Below is a small trained network, with its code and all its weights. Each question gives an input and a class and asks what happens when units are switched off, that is, made to give their printed mean instead of their output.

import numpy as np


def w(rows, s, z=0):
    codes = np.array(rows[::2]) - 128.0
    scale = np.full(codes.shape[1], s)
    scale[-1] = z or s
    return codes * scale


def norm(h):
    return h / np.sqrt((h * h).mean(-1, keepdims=True) + 1e-5)


def f(y):
    return np.maximum(y, 0)


def log_softmax(a):
    a = a - a.max(-1, keepdims=True)
    return a - np.log(np.exp(a).sum(-1, keepdims=True))


def net(x, mask):
    res = np.array(x, float).reshape(1, 5) / 4 @ E
    u = 0
    for l in range(2):
        y = f(norm(res) @ A[l][:, :-1].T + A[l][:, -1])
        res = res + np.where(mask[u : u + 14], y, B[l][:, -1]) @ B[l][:, :-1]
        u += 14
    return log_softmax(norm(res)[-1] @ U[:, :-1].T + U[:, -1])


A, B = {}, {}
E = w([
[170,56,157,226,163,77,209,93],'x0',
[57,48,134,149,149,65,100,65],'x1',
[112,154,162,204,106,83,100,144],'x2',
[120,124,205,100,242,179,98,109],'x3',
[182,73,6,180,157,143,123,157],'x4',
],0.0019)
A[0] = w([
[104,120,92,111,122,136,86,141,109],'0.n1',
[167,121,95,120,122,154,174,142,92],'0.n2',
[119,147,197,98,139,128,153,123,76],'0.n3',
[84,134,155,139,136,112,98,125,130],'0.n4',
[82,103,146,67,151,136,103,93,29],'0.n5',
[126,117,135,153,149,127,116,137,96],'0.n6',
[110,214,126,94,3,109,141,152,99],'0.n7',
[150,163,116,81,145,169,118,131,7],'0.n8',
[129,125,128,149,141,125,117,137,108],'0.n9',
[141,150,107,51,131,179,129,132,141],'0.n10',
[107,166,141,116,95,127,109,149,66],'0.n11',
[127,181,120,111,41,114,146,145,122],'0.n12',
[97,108,163,72,149,134,121,97,56],'0.n13',
[95,81,103,119,89,77,147,88,45],'0.n14',
],0.0052,0.0022)
B[0] = w([
[106,168,165,112,114,128,163,105,168],'0.n1',
[164,152,141,82,126,162,125,114,180],'0.n2',
[68,154,142,113,95,111,135,58,193],'0.n3',
[166,130,123,85,158,151,110,107,189],'0.n4',
[130,131,86,163,37,102,190,133,189],'0.n5',
[131,128,129,113,79,113,121,119,151],'0.n6',
[65,148,182,42,141,121,82,1,253],'0.n7',
[130,105,142,163,188,132,119,181,166],'0.n8',
[123,118,125,120,96,111,122,114,144],'0.n9',
[114,180,182,110,183,141,81,154,220],'0.n10',
[153,138,117,112,128,145,184,107,162],'0.n11',
[115,170,196,55,70,140,131,10,219],'0.n12',
[105,135,112,136,43,106,193,77,189],'0.n13',
[145,90,102,200,158,114,102,207,192],'0.n14',
],0.0045,0.0031)
A[1] = w([
[88,159,86,69,110,143,82,130,99],'1.n1',
[88,110,133,45,149,148,163,64,75],'1.n2',
[109,163,28,176,82,121,60,182,158],'1.n3',
[60,106,191,162,168,93,30,147,43],'1.n4',
[110,108,97,210,120,94,119,211,43],'1.n5',
[96,64,91,153,114,92,80,98,73],'1.n6',
[201,192,98,152,8,137,199,172,8],'1.n7',
[153,175,180,252,124,89,177,201,83],'1.n8',
[83,54,93,222,92,51,164,123,66],'1.n9',
[58,158,12,42,98,164,53,105,100],'1.n10',
[94,69,84,188,76,85,144,134,45],'1.n11',
[114,174,95,29,70,145,134,113,74],'1.n12',
[128,50,174,188,241,126,137,77,152],'1.n13',
[130,151,115,99,157,162,112,243,75],'1.n14',
],0.0028,0.0017)
B[1] = w([
[129,147,186,133,148,121,200,112,200],'1.n1',
[87,157,161,148,89,97,145,80,251],'1.n2',
[108,137,221,136,95,122,219,56,179],'1.n3',
[159,150,121,36,142,151,25,96,167],'1.n4',
[67,127,162,168,111,107,162,85,167],'1.n5',
[81,107,124,163,131,105,49,182,193],'1.n6',
[222,187,163,94,72,177,143,146,158],'1.n7',
[59,60,95,227,23,70,172,106,174],'1.n8',
[18,74,132,239,176,122,114,173,242],'1.n9',
[102,169,253,119,112,103,188,40,242],'1.n10',
[75,87,135,212,169,145,145,160,192],'1.n11',
[112,137,215,122,115,89,161,48,244],'1.n12',
[89,175,76,91,2,104,82,143,250],'1.n13',
[91,137,155,157,202,127,90,149,155],'1.n14',
],0.0027,0.002)
U = w([
[120,87,84,110,141,104,32,151,76],'0',
[135,118,91,66,133,96,125,245,1],'1',
[68,38,92,242,97,68,141,141,157],'2',
[78,190,210,40,102,124,143,27,182],'3',
[248,130,87,159,67,151,189,160,104],'4',
[169,170,134,82,254,202,85,246,133],'5',
[186,66,26,75,176,168,144,149,76],'6',
],0.0087,0.0071)

Each question gives the input, the list of numbers given to net, and the class t.
The units are the neurons (one row each of A and B). Each row of codes is followed by its name. A weight is (code - 128) times the scale printed after its matrix; where a second scale follows, it is the last column's (A, B and U).
mask holds one flag per neuron, layer by layer. A switched-off neuron (its flag False) gives its mean, the last column of its row in B, instead of its output. The means were averaged over made-up inputs and are rounded, as every weight is.
A unit's drop is (log p(t) with every unit on - log p(t) with that unit switched off) / (log p(t) with every unit on - log p(t) with every unit switched off).
The circuit of an input: a set's keep is (log p(t) with only the set's units on - log p(t) with every unit switched off) / (log p(t) with every unit on - log p(t) with every unit switched off). Starting from the 12 units with the biggest drops (on a tie, the unit counted first), units are removed one at a time, each time the one whose removal leaves the highest keep (on an exact tie, the one counted first), for as long as the keep stays at least 0.8.
circuit, biggest first: the units of the circuit, biggest drop first
k most important neurons: the k neurons with the biggest drops, biggest first
top k neurons in layer l: the k neurons of layer l with the biggest drops, biggest first
drop when u is switched off: that unit's drop, to one decimal
input [7,1,2,3,-2], class 2: 3 most important neurons	[0.n7, 0.n12, 0.n10]
input [3,3,-2,4,3], class 2: circuit, biggest first	[0.n7, 0.n12]
input [3,0,6,6,8], class 2: circuit, biggest first	[0.n7]
input [8,-7,-3,6,3], class 4: circuit, biggest first	[0.n7, 0.n12]
input [-3,-6,-6,3,-1], class 5: circuit, biggest first	[0.n10, 0.n8]
input [3,-8,0,7,0], class 5: 2 most important neurons	[0.n7, 0.n12]
input [7,0,-6,-1,8], class 6: 2 most important neurons	[0.n2, 0.n5]
input [8,1,2,1,-4], class 2: top 2 neurons in layer 0	[0.n7, 0.n12]
input [1,7,8,5,3], class 0: top 2 neurons in layer 0	[0.n4, 0.n5]
input [1,8,6,7,8], class 0: top 2 neurons in layer 1	[1.n4, 1.n13]
input [-6,-6,4,6,2], class 5: drop when 0.n8 is switched off	0.2
input [8,0,-1,2,-1], class 2: drop when 0.n7 is switched off	0.4
input [8,1,-4,2,2], class 2: drop when 0.n7 is switched off	0.1
input [7,7,4,-2,-4], class 2: drop when 0.n14 is switched off	0.0
input [6,-6,0,-1,0], class 4: most important neuron	[0.n7]
